N: [146  89 129 147]
D: [ 93 189 105 112]
E: [125 106  84 156]
S: [140 139 184 100]
A: [133 185 170 103]
after: [184]
[100]
asked: [123 107  84 157]
E
present: [ 84 156]
yes
present: [146  89 129 147]
yes
after: [146]
[89]
asked: [ 93 189 105 112]
D
after: [189]
[105]

B: [128 157 150 140 118 163 125 127 121 143 139 114 124 153  96 139 127 108
 117 113 124 146]
Y: [163 162 145 135 124 165 118 123 136 134 142 106 116 136  74 136 141 108
 127 118 139 128]
U: [127 162 145 135 124 165 118 123 136 134 131 106 116 136  74 136 141 108
 127 118 139 128]
after: [153]
[96]
asked: [126 162 144 134 123 166 119 123 137 134 131 106 116 137  74 137 139 108
 126 119 140 127]
U
present: [127 139]
no
asked: [127 162 145 135 124 165 118 123 136 134 131 106 116 136  74 136 141 108
 127 118 139 128]
U

Z: [ 84 145 127 125 117 134 168 125 141 126 152]
G: [125 121 117 135 120 127 138  78 184 122 156]
W: [136  69 100  94 133 124 118 142 189 128 113]
M: [173 163 136 118 155 148 124  75 137 121 105]
present: [ 75 137 121]
yes
after: [142]
[189]

V: [117 146 135 133 115  98 131 121 144 117 139 103 140 121 129  98 101  78
 136 123 139 153 113 120 141 111 112 162 118 134 135 117 116 123 157 125
 122 147 147 111  95 122 114 132 127 124 158 125 115 135]
Q: [152 158 154  86 138 148 149 104 125 137 125 120 147 108 128 104 116 136
 139 114  98 123 124 108 113 112 125 160 127 111 140 130 127 104 149 108
 129 121 125 108 125 122 132 124 135 122 158 127  95 115]
J: [141 108 136 118 127 125 106 105 122  95 116 109 110 119 133 129 116 134
 121 101 134 130 144 121 151 117 105 146 134 114 121 122 147 132 140  89
 134 137 130 128 103 160 116 151 116 140 111 120 155 117]
asked: [ 95 122 114 132 127 124 158 125 115 135]
V
asked: [152 158 154  86 138 148 149 104 125 137 125 120 147 108 128 104 116 136
 139 114  98 123 124 108 113 112 125 160 127 111 140 130 127 104 149 108
 129 121 125 108 125 122 132 124 135 122 158 127  95 115]
Q

F: [140 121 142 120 118 140 140 140 140 137 143 119]
R: [ 96 134  99 137  79  99  97  97  96  94 103 137]
K: [130 133 128 134 151 128 130 130 129 131 127 134]
T: [185 106 186 101 163 182 185 184 184 183 180 101]
asked: [ 95 134  99 136  80 101  97  97  97  93 105 138]
R
asked: [ 96 134  99 137  79  99  97  97  96  94 103 137]
R
after: [183]
[180]

zopig: [109 144 141 118 119 117 125]
riza: [111 149 105 108 119 152 108]
kizip: [114 143 110 112 111 147 110]
tilip: [107 120 103 101 102 154  99]
fal: [120 132 137 127 124 124 128]
seku: [114 143 110 112 111 151 120]
fud: [141 109 160 150 150  98 156]
fis: [141 109 160 150 150  98  65]
Fid: [147 112 129 144 145 124 143]
tak: [123 137 112 119 119 146 117]
durev: [123 139 113 119 123 140 121]
asked: [107 120 103 101 102 154  99]
tilip
asked: [147 112 129 144 145 124 143]
Fid
after: [118]
[119]
present: [147 112]
yes

C: [122 118 140 135  74 177  79 171 120 126 119 148 117 126 171 121 123 120
 153  80 119 128 120  78 139 135 154 129  81 123 119 117 133]
H: [128 129 134 133 146 123 140 131 128 120 128 134 127 123 124 130 131 128
 134 146 130 121 130 144 136 136 132 115 143 127 131 127 119]
X: [121 122 120 153  80 119 128 120  78 139 135 154 127 123 124 130 131 128
 134 146 130 121 130 144 136 136 132 115 143 127 131 132 105]
P: [122 118 140 135  74 177  79 171 120 126 119 148 117 126 171 121 123 120
 153  80 119 128 120  78 139 135 154 129  81 123 119 117 129]
present: [130 124 123 127 154]
no
present: [126 171]
yes
asked: [127 127 135 132 146 120 142 132 128 121 127 134 128 127 125 132 132 128
 133 147 132 120 129 143 134 136 131 116 141 129 133 129 120]
H
asked: [122 118 140 135  74 177  79 171 120 126 119 148 117 126 171 121 123 120
 153  80 119 128 120  78 139 135 154 129  81 123 119 117 129]
P

zeto: [153 100 172 135 139]
Zet: [101  95 154 121 148]
fad: [136  95 127 124 160]
lebof: [182 171 167 173 143]
gimor: [118  89 126 105 159]
Par: [114  88 118 100 163]
present: [163 100 118  88 114]
no
after: [172]
[135]
after: [105]
[159]

tipiz: [ 85 172  88 169  86 167 173 172  81 172]
voz: [ 80 177  85 172  81 165 174 175  82 176]
gesev: [ 68 189  74 183  71 175 186 186  70 187]
Zabi: [170  85 167  89 169  91  84  86 173  85]
Kol: [ 90 184  78 180  74 172 183 182  73 183]
present: [187  70 186 186 175]
no
present: [167 173 171]
no
after: [180]
[74]
present: [ 85 173]
no
asked: [170  86 167  90 169  91  83  86 174  85]
Zabi
after: [91]
[84]

roz: [149 136  91 160  90 143 120 130  81 137 130 135 146 149  98 116 145]
Bapu: [149 169  91 160  90 143 120 130  81 137 130 135 146 137  98 116 185]
sagol: [123 132 171  94 147  93 133 139 155 145 121 123 130 105 142 170  66]
asked: [123 132 169  95 145  94 131 136 155 142 121 125 131 105 142 170  66]
sagol
after: [170]
[66]
asked: [149 169  91 160  90 143 120 130  81 137 130 135 146 137  98 116 185]
Bapu

Lur: [105 174 138 121 100 103 112 100 120 137 164 111 145  86  72 140 146 106
 119 137 170 124 140]
mazi: [147 154  95  98 184 108 115 163 120 104 164 154 135 174 173 125 108 155
 122 162 123 160 159]
direl: [ 86  72 140 148 106 164 120 163 104 108 135 115 154 154 170 127 152 142
 120 115 142 154 127]
Vizo: [147 154  95  98 184 108 115 163 111 104 124 154 135 174 173 125 108 155
 122 162 123 160 159]
present: [ 86 145]
no
asked: [ 86  72 140 146 106]
Lur
asked: [108 115 163 120 104 164 154 135]
mazi

lut: [134 130 123 125 135 129 124 101 140 139 143 134 138  88 102]
makem: [135 118 143 109 150 103 137 140 133  94 130 138 137  80 141]
fubig: [134 130 123 125 135 129 124 101 141 139 117 115 107 169 121]
biba: [134 130 123 125 135 129 124 101 141 139 117 134 138  88 102]
furin: [111 128 117 142 148 133 128 147 112 135 139 131 147  90 126]
tota: [127 123 123 125 135 129 124 101 140 139 117 134 138  88 102]
asked: [134 130 123 125 135 129 124 101 140 139 143 134 138  88 102]
lut
asked: [111 129 118 144 148 134 127 148 114 135 141 133 148  93 124]
furin

vize: [189 142 107 186  95 128 120 121 128 111 107 170]
Safu: [194 158 128 128  79  76 134 106 131  92  87 160]
kora: [189 142 107 186  95 128 121 121 128 111 107 170]
fiv: [118  84  75 128 128 166 128 156 156 128 154 170]
after: [79]
[76]
present: [ 87  92 131]
no
after: [84]
[75]

mubeb: [131 140 124 122 137 114 140 142 141 132]
nako: [150 100 149 135 149 159 100  95  97 147]
mon: [114 137 121 128 109 123 137 145 139 115]
Bamo: [107 170 107 111 103 112 170 165 169 112]
sulan: [142 102 145 136 141 152 102 104 101 139]
vus: [141 128 136 122 140 145 129 116 124 141]
Sanob: [131 140 124 122 135 114 140 142 141 132]
Rona: [ 94 162 104 121  86 106 162 173 166  97]
tifik: [174  73 166 143 181 164  73  71  71 168]
Lasek: [142 137 135 116 140 150 138 116 130 143]
Fug: [ 94 162 104 121  86 106  86  79  82 164]
present: [136 141 152 102]
yes
present: [173  73 166]
no
present: [121 128 109]
yes

vez: [ 85 165 142 121 127  96 154 117 107 146 134 102 121 147 140]
Tuz: [134 142 144 146 104 161 132 132 137 160 113  89 156 117 120]
pemo: [135 107 122 117 114 162 109 121 135 158 152  81  99 104 151]
kiguk: [172 118 104 130 125 137 117 103 157 157 184  97 106 113 115]
Fafib: [128 138 108 131 126 165 153 139 134 124 125 149  82 131 106]
pako: [139 123 128 146 133 162 114 157 154 130  96 144 104 138 133]
roneg: [168 141 104 131 123 113 155 134 149 121 114 155 103 122 129]
sim: [136 134 123 131 142 107 141 134 149 156 116  99 133 126 138]
fanib: [ 63 159 145 111 121 150 158 117  66 120 135 130  79 128 123]
ligol: [150 128 106 119 130 152 142 152 147 155  89  91 150 110 132]
present: [143 104 138]
no
after: [66]
[120]
asked: [127 137 108 133 128 166 152 141 132 123 124 150  81 131 106]
Fafib

Gepus: [135 114 119 132 123]
Siziv: [ 69  82 183 177 182]
Niz: [136 132 168 142 151]
asked: [ 71  82 183 177 182]
Siziv
after: [177]
[182]

zudo: [183 170 110 114 132  87 180 179 134 134  95 171 158 119 185  73 179  81
 150 100 168 153  76 166  83  95 115 124 104  77  78  76  75 187  71 178
 183 101 156 185 182 111 126 125  68  73  82 145 182 110  88  72  66 148]
Tenu: [106 167 184 145  88  85  75  91 134 134  95 171 158 119 185  73 179  81
 150 100 168 133  76 166  83  95 115 124 104  77  78  76  75 187  71  69
 183 101 156 185 182 111 126 125  68  73  82 145 182 110  88  69 182 162]
nimod: [ 73 123 122 147  82  94 152 104  88 127 161 170 174 158 172  94  86 100
 175 130 166  83 153 168  95  76 145 165  81 118 155 123 109 167 184 145
  88  85  75  91 164 144 123 140 166 128 111  95  70 170  66 101 112 170]
nefi: [ 84  88 173  85 165 116 138 164 140 150 181 117  76 164 150 149 104 165
 164 101  69 151 174 120 161 179 147 164 114 131 143 146 114 150 115 167
 104 159 185  77 149 144 130  87 106  95 153 166 180  78 161  71  68 174]
Ber: [183 170 110 114 132  87 180 179 134 134  95 171 158 119 185  73 179  81
 150 100 168 133  76 166  83  95 115 124 104  77  78  76  75 187  71  69
 183 101 156 185 182 111 126 125  68  73  82 145 182 110  88  72  66 148]
asked: [183 170 110 113 132  87 180 178 135 134  96 171 157 119 185  74 179  81
 151 101 169 133  76 165  83  94 115 124 104  77  79  77  76 187  70  69
 183 100 156 186 182 111 126 124  68  72  82 145 182 110  88  72  66 147]
Ber
asked: [168 153  76 166  83  95]
zudo
asked: [ 84  88 174  84 164 116 140 164 138 148 182 115  78 164 152 148 103 165
 164 101  68 150 176 121 161 179 148 164 115 131 143 147 115 151 115 168
 103 160 187  76 151 146 130  91 105  95 153 163 180  79 159  71  70 172]
nefi
after: [70]
[170]
asked: [106 167 184 145  88  85  75  91 134 134  95 171 158 119 185  73 179  81
 150 100 168 133  76 166  83  95 115 124 104  77  78  76  75 187  71  69
 183 101 156 185 182 111 126 125  68  73  82 145 182 110  88  69 182 162]
Tenu
asked: [109 167 184 145  88  85  75  91]
nimod

kof: [131 126 134 158 115 144]
vef: [131 126 134 137 115 144]
sek: [ 88 143 138 162 191 137]
asked: [ 88 143 138 162 190 136]
sek
after: [143]
[138]
asked: [131 127 133 159 113 146]
kof

raro: [111 111 146 131 138 117 113 148 111 147 137 134 116 152 153 141 111 160
 150 102 138 106 112 131 118 101 104 166 114 128]
giseb: [136 158 131 102 164 107 132 138 108 162 131 138 102 136 130 119 115 146
 140 110 164 154 117 124 109 105 103 151 111 151]
murog: [145 164 128 154 167 119 128 136 113 150 133 135 110 135 145 144 116 114
 143 109 162 170 118  97 112 100 105 109 119 146]
Deza: [124 137 139  96 110 129 143 145 127 105 150 147 128 147 132 123 142 117
 150 141 113 147 137 113 137 131 135 104 134 108]
godob: [ 84  90 137 139  75 116 132 136 111  97 130 132 112 140 144 142 135 152
 139 134  97  86 118 148 149 141 139 161 140  84]
Besim: [137 134 148  91 143 141 121 150 142 136 151 142 145 153 136 119 112 133
 148 102 131 139 141 112  96  90  89 124 101 138]
asked: [ 82  91 139 140  76 116 132 136 113 101 131 132 112 139 145 143 134 152
 138 134  98  85 116 149 148 140 140 160 140  85]
godob
asked: [111 111 146 131 138 117 113 148 111 147 137 134 116 152 153 141 111 160
 150 102 138 106 112 131 118 101 104 166 114 128]
raro
asked: [150 133]
murog

pemi: [155  98 163 128 116 153  69 122]
Mure: [161 130 110 157 111 152  75 118]
gofi: [165 104 138 126 114 109 140 111]
pep: [153  97 161 130 111 157  65 117]
lamu: [155  98 163 128 116 151  75 121]
asked: [152  96 161 130 110 156  64 118]
pep
present: [118  75]
no
asked: [165 104 139 126 113 109 140 111]
gofi
present: [111 157 110 130]
no
asked: [161 130 111 157]
pep

div: [128 116  96 114]
Gazak: [144  94 158  87]
tozi: [144  94 158 111]
fev: [143 171  68 164]
deto: [159  94 158 111]
feba: [128 116 158 172]
Pok: [124 122 129 167]
present: [124 122 129 167]
yes
after: [159]
[94]
asked: [144  94 158 111]
tozi
present: [159  94 157 111]
no
present: [128 116  97 114]
no

mifi: [ 84 130 128 128 166 138 129 131 112 134 132 127 121 131 131 131 125 131
 157 114 123 140 121 127 125 155 115 130 117 129 114 115 129 129 127 128
 134 127 127 132 147]
manab: [ 83 134 128 133 167 131 128 129 113 119 138 128 120 132 130 128 126 127
 123 113 127 140 125 129 125 158 143 124 117 127 116 118 124 135 132 128
 133 131 127 129 147]
Maf: [161 130 135 130 116 125 126 141 119 127 127 126 136 124 128 134 127 123
 103 133 132 114 127 135 131 154 132 129 111 148  91 122 129 130 135 121
 126 131 127 122 113]
vikaz: [155 126 130 128 111 128 127 135 121 129 129 123 140 129 127 132 127 127
 103 127 133 117 129 133 129 161 134 125 111 146  89 123 129 131 131 119
 130 130 125 127 113]
mipib: [157 123 118 130  87 126 127 122 133 128 151 127 116 129 126 127 131 131
 149 147 134 133 131 130 130  92 129 128 157 108 135 137 126 128 132 129
 117 129 126 130 119]
mosug: [186 127 139 126 143 114 129 132 142 123 131 124 139 122 126 133 128 126
 128 143 134 106 123 136 131 137 133 127 141 141 133 129 132 131 128 133
 112 130 129 120 137]
Sak: [ 84 130 132 128 166 138 129 131 112 122 132 127 121 131 131 131 125 131
 124 114 123 140 121 127 125 155 136 130 117 129 114 115 129 129 127 133
 134 127 127 132 147]
Duvop: [186 127 139 126 143 114 124 132 142 123 131 124 139 122 126 133 128 126
 128 143 134 106 123 136 131 137 133 127 141 108 133 129 132 131 128 133
 112 130 129 120 137]
sos: [161 130 127 130 116 125 126 141 119 127 127 126 136 124 128 134 127 123
 103 137 130 114 127 135 131 154 132 129 145 148  91 122 129 130 135 121
 126 131 127 122 119]
present: [129 114 115]
yes
present: [129 122  91 148 111]
no

dided: [135 142 152 164  98  92 153 161 111 103 134 160 185 157 138 132 125 134
 134 110 127 114]
Lakib: [148 163 136 140 126 100 151 161 133 103 134 160 185 157 154 125 134 132
  93 123 158 117]
Sapom: [145 135 143 152 164  98  92 153 101 153 109 162 130 132 175  96 109  95
 139 142 131 130]
after: [143]
[152]
asked: [147 163 136 140 126 100 151 161 133 103 134 159 185 158 155 124 134 132
  94 123 157 116]
Lakib
asked: [125 134 132]
Lakib
after: [139]
[142]
present: [134 103]
no
present: [140 127 100 151]
no
asked: [135 143 152 164  98  92 153]
Sapom

Mina: [163  98 119  80 134 150 103 162  99 166 158 126 127 131 168 113  99  99
 101 148]
kir: [ 81 132 134 143 132  73 118 127 181 133 123 124 116 131 155 144 171 113
 121  72]
Rase: [ 80 158 135 174 130  76 136 102 186  99  96 129 119 129 152 147 179 112
 125  91]
Sala: [138 174 120 184 130 120 156  89 126  91  93 141 131 124 140 122 144 124
 122 150]
Pid: [ 89 105 145 101 129 101 119 155 154 155 155 122 109 134 135 146 154 120
 129  81]
des: [173 109 116 100 117 170 111 151  88 145 154 131 131 125 132 109  88 122
 125 179]
asked: [173 109 116  99 118 170 110 152  87 145 154 131 132 124 132 109  88 121
 125 179]
des
after: [163]
[98]
present: [140 122]
yes
asked: [ 81 132 134 143 131  74 118 127 181 133 122 124 116 130 154 144 172 114
 120  73]
kir
asked: [ 96 129 119 129]
Rase
present: [135 174]
yes
asked: [173 109 116 100 117 170 111 151  88 145 154 131 131 125 132 109  88 122
 125 179]
des

